Below is a small trained network, with its code and all its weights. Each question gives an input and a target symbol and asks what happens when units are switched off, that is, made to give their printed mean instead of their output.

import numpy as np


def w(rows, s, z=0):
    codes = np.array(rows[::2]) - 128.0
    scale = np.full(codes.shape[1], s)
    scale[-1] = z or s
    return codes * scale


def f(y):
    return np.maximum(y, 0)


def softmax(a):
    e = np.exp(a - a.max(-1, keepdims=True))
    return e / e.sum(-1, keepdims=True)


def log_softmax(a):
    a = a - a.max(-1, keepdims=True)
    return a - np.log(np.exp(a).sum(-1, keepdims=True))


def net(x, mask):
    ids = ['ΔΠΨαβεζηθμξστω'.index(c) for c in x.split()]
    T = len(ids)
    res = E[ids] + P[:T]
    u = 0
    for l in range(2):
        q, k, v = (res @ M[l].T for M in (Q, K, V))
        z = softmax(np.where(np.tri(T) > 0, q @ k.T / 3**0.5, -1e9)) @ v
        res = res + np.where(mask[u], z, O[l][:, -1]) @ O[l][:, :-1]
        u += 1
        y = f(res @ A[l][:, :-1].T + A[l][:, -1])
        res = res + np.where(mask[u : u + 12], y, B[l][:, -1]) @ B[l][:, :-1]
        u += 12
    return log_softmax(res[-1] @ U[:, :-1].T + U[:, -1])


Q, K, V, O, A, B = {}, {}, {}, {}, {}, {}
E = w([
[104,87,115],'Δ',
[144,156,137],'Π',
[166,135,139],'Ψ',
[140,194,111],'α',
[114,182,135],'β',
[94,145,194],'ε',
[107,81,108],'ζ',
[95,127,63],'η',
[107,100,112],'θ',
[134,137,76],'μ',
[144,169,254],'ξ',
[66,89,132],'σ',
[216,106,222],'τ',
[147,115,56],'ω',
],0.018)
P = w([
[30,102,46],'0',
[116,2,168],'1',
[141,49,144],'2',
[202,139,102],'3',
[205,81,136],'4',
[201,109,125],'5',
[165,108,145],'6',
],0.0072)
Q[0] = w([
[174,255,144],'L0H0',
[161,148,140],'L0H0',
[105,166,107],'L0H0',
],0.0076)
K[0] = w([
[140,2,247],'L0H0',
[226,88,169],'L0H0',
[155,130,138],'L0H0',
],0.0052)
V[0] = w([
[77,236,68],'L0H0',
[64,89,110],'L0H0',
[254,28,154],'L0H0',
],0.0062)
O[0] = w([
[55,149,22,91],'L0H0',
[64,126,156,245],'L0H0',
[242,1,193,189],'L0H0',
],0.0061,0.0012)
A[0] = w([
[78,185,30,54],'L0N0',
[17,237,121,108],'L0N1',
[117,232,254,186],'L0N2',
[71,97,194,192],'L0N3',
[95,84,91,167],'L0N4',
[198,194,133,139],'L0N5',
[191,37,62,151],'L0N6',
[113,14,87,209],'L0N7',
[155,114,45,124],'L0N8',
[58,94,55,254],'L0N9',
[151,125,54,135],'L0N10',
[92,124,153,208],'L0N11',
],0.0087,0.0064)
B[0] = w([
[70,210,90,163],'L0N0',
[109,181,182,169],'L0N1',
[196,112,175,188],'L0N2',
[197,178,50,181],'L0N3',
[196,230,143,186],'L0N4',
[77,60,220,164],'L0N5',
[87,212,81,224],'L0N6',
[162,198,38,240],'L0N7',
[166,70,68,175],'L0N8',
[158,194,83,255],'L0N9',
[162,123,55,173],'L0N10',
[255,205,125,179],'L0N11',
],0.0061,0.0084)
Q[1] = w([
[99,114,1],'L1H0',
[126,118,247],'L1H0',
[78,74,32],'L1H0',
],0.0065)
K[1] = w([
[165,255,214],'L1H0',
[114,8,194],'L1H0',
[48,152,226],'L1H0',
],0.0061)
V[1] = w([
[15,176,2],'L1H0',
[217,11,64],'L1H0',
[8,179,249],'L1H0',
],0.0053)
O[1] = w([
[17,161,255,251],'L1H0',
[112,91,22,77],'L1H0',
[207,200,249,74],'L1H0',
],0.0088,0.018)
A[1] = w([
[148,177,120,246],'L1N0',
[53,72,157,253],'L1N1',
[84,128,71,84],'L1N2',
[197,119,166,140],'L1N3',
[102,144,47,106],'L1N4',
[128,133,164,255],'L1N5',
[198,136,103,137],'L1N6',
[162,169,63,55],'L1N7',
[106,5,98,144],'L1N8',
[120,96,206,92],'L1N9',
[153,64,97,120],'L1N10',
[206,66,169,28],'L1N11',
],0.012,0.0058)
B[1] = w([
[253,94,68,229],'L1N0',
[60,187,50,246],'L1N1',
[134,4,144,190],'L1N2',
[159,114,124,171],'L1N3',
[152,38,119,201],'L1N4',
[233,138,74,236],'L1N5',
[93,141,242,171],'L1N6',
[176,61,206,167],'L1N7',
[86,155,185,173],'L1N8',
[87,72,123,212],'L1N9',
[11,185,224,166],'L1N10',
[81,53,56,160],'L1N11',
],0.0059,0.013)
U = w([
[141,148,58,117],'Δ',
[177,177,77,90],'Π',
[164,63,65,117],'Ψ',
[106,151,208,58],'α',
[142,142,226,76],'β',
[200,152,125,137],'ε',
[122,118,86,147],'ζ',
[51,152,206,3],'η',
[139,168,80,206],'θ',
[81,163,130,194],'μ',
[195,92,141,156],'ξ',
[134,146,173,150],'σ',
[107,45,204,123],'τ',
[2,82,155,119],'ω',
],0.0086,0.0056)

Each question gives the input, a string of symbols that net reads in full, and the target symbol t.
The units are the heads (3 rows each of Q, K, V and O) and the neurons (one row each of A and B). Each row of codes is followed by its name. A weight is (code - 128) times the scale printed after its matrix; where a second scale follows, it is the last column's (O, A, B and U).
mask holds one flag per unit, layer by layer, with each layer's heads first. A switched-off unit (its flag False) gives its mean, the last column of its rows in O or B, instead of its output. The means were averaged over made-up inputs and are rounded, as every weight is.
A unit's drop is (log p(t) with every unit on - log p(t) with that unit switched off) / (log p(t) with every unit on - log p(t) with every unit switched off).
The circuit of an input: a set's keep is (log p(t) with only the set's units on - log p(t) with every unit switched off) / (log p(t) with every unit on - log p(t) with every unit switched off). Starting from the 12 units with the biggest drops (on a tie, the unit counted first), units are removed one at a time, each time the one whose removal leaves the highest keep (on an exact tie, the one counted first), for as long as the keep stays at least 0.8.
units of the circuit, in order: the units of the circuit, biggest drop first
most important unit: the unit with the biggest drop
k most important neurons: the k neurons with the biggest drops, biggest first
k most important neurons of layer l: the k neurons of layer l with the biggest drops, biggest first
input Ψ Ψ μ ω, target Ψ: units of the circuit, in order	L1H0, L1N4
input η α β Π μ ξ θ, target η: units of the circuit, in order	L0H0, L1H0, L0N0, L0N9
input η β τ Δ μ, target η: units of the circuit, in order	L1H0, L0H0, L0N0, L0N9
input Ψ θ ε η τ ω Δ, target Ψ: most important unit	L1H0
input ω Ψ ω ε, target ω: 4 most important neurons of layer 0	L0N7, L0N8, L0N10, L0N9
input ω ω ε, target ω: units of the circuit, in order	L1H0, L0N7, L1N0
input θ ε ω Ψ, target ω: 4 most important neurons of layer 0	L0N7, L0N5, L0N9, L0N8
input β Ψ ω ε τ Δ, target β: units of the circuit, in order	L1H0, L0H0, L0N1
input β ω ω θ Δ, target β: units of the circuit, in order	L0H0, L1H0, L0N1
input Ψ Δ η, target Ψ: units of the circuit, in order	L1H0, L1N4, L1N2
input β Π ε ζ, target β: units of the circuit, in order	L1H0, L0H0, L0N1
input Ψ ω η Δ τ ζ τ, target τ: units of the circuit, in order	L0H0, L1N11
input ζ Δ σ ε Π α τ, target τ: units of the circuit, in order	L1N11, L0N9, L0N5, L0H0
input ε ε ω μ, target ε: 2 most important neurons	L0N1, L1N0
input Ψ τ ω, target Ψ: units of the circuit, in order	L1H0
input β α μ, target β: units of the circuit, in order	L1H0, L0H0, L0N1
input ε Δ τ ω, target ε: 3 most important neurons of layer 0	L0N1, L0N6, L0N7
input β θ β ξ ε ε θ, target β: 2 most important neurons	L0N1, L0N0
input τ Ψ Ψ ω ω θ ω, target τ: 2 most important neurons of layer 1	L1N10, L1N7
input η σ μ ω μ Δ ζ, target η: 3 most important neurons	L0N0, L0N1, L0N9
input ξ ε ω Ψ σ, target ξ: most important neuron of layer 1	L1N7
input ω ε ω μ ζ, target ω: 2 most important neurons	L0N9, L0N0
input τ Ψ β τ Ψ, target τ: 2 most important neurons	L1N10, L1N6
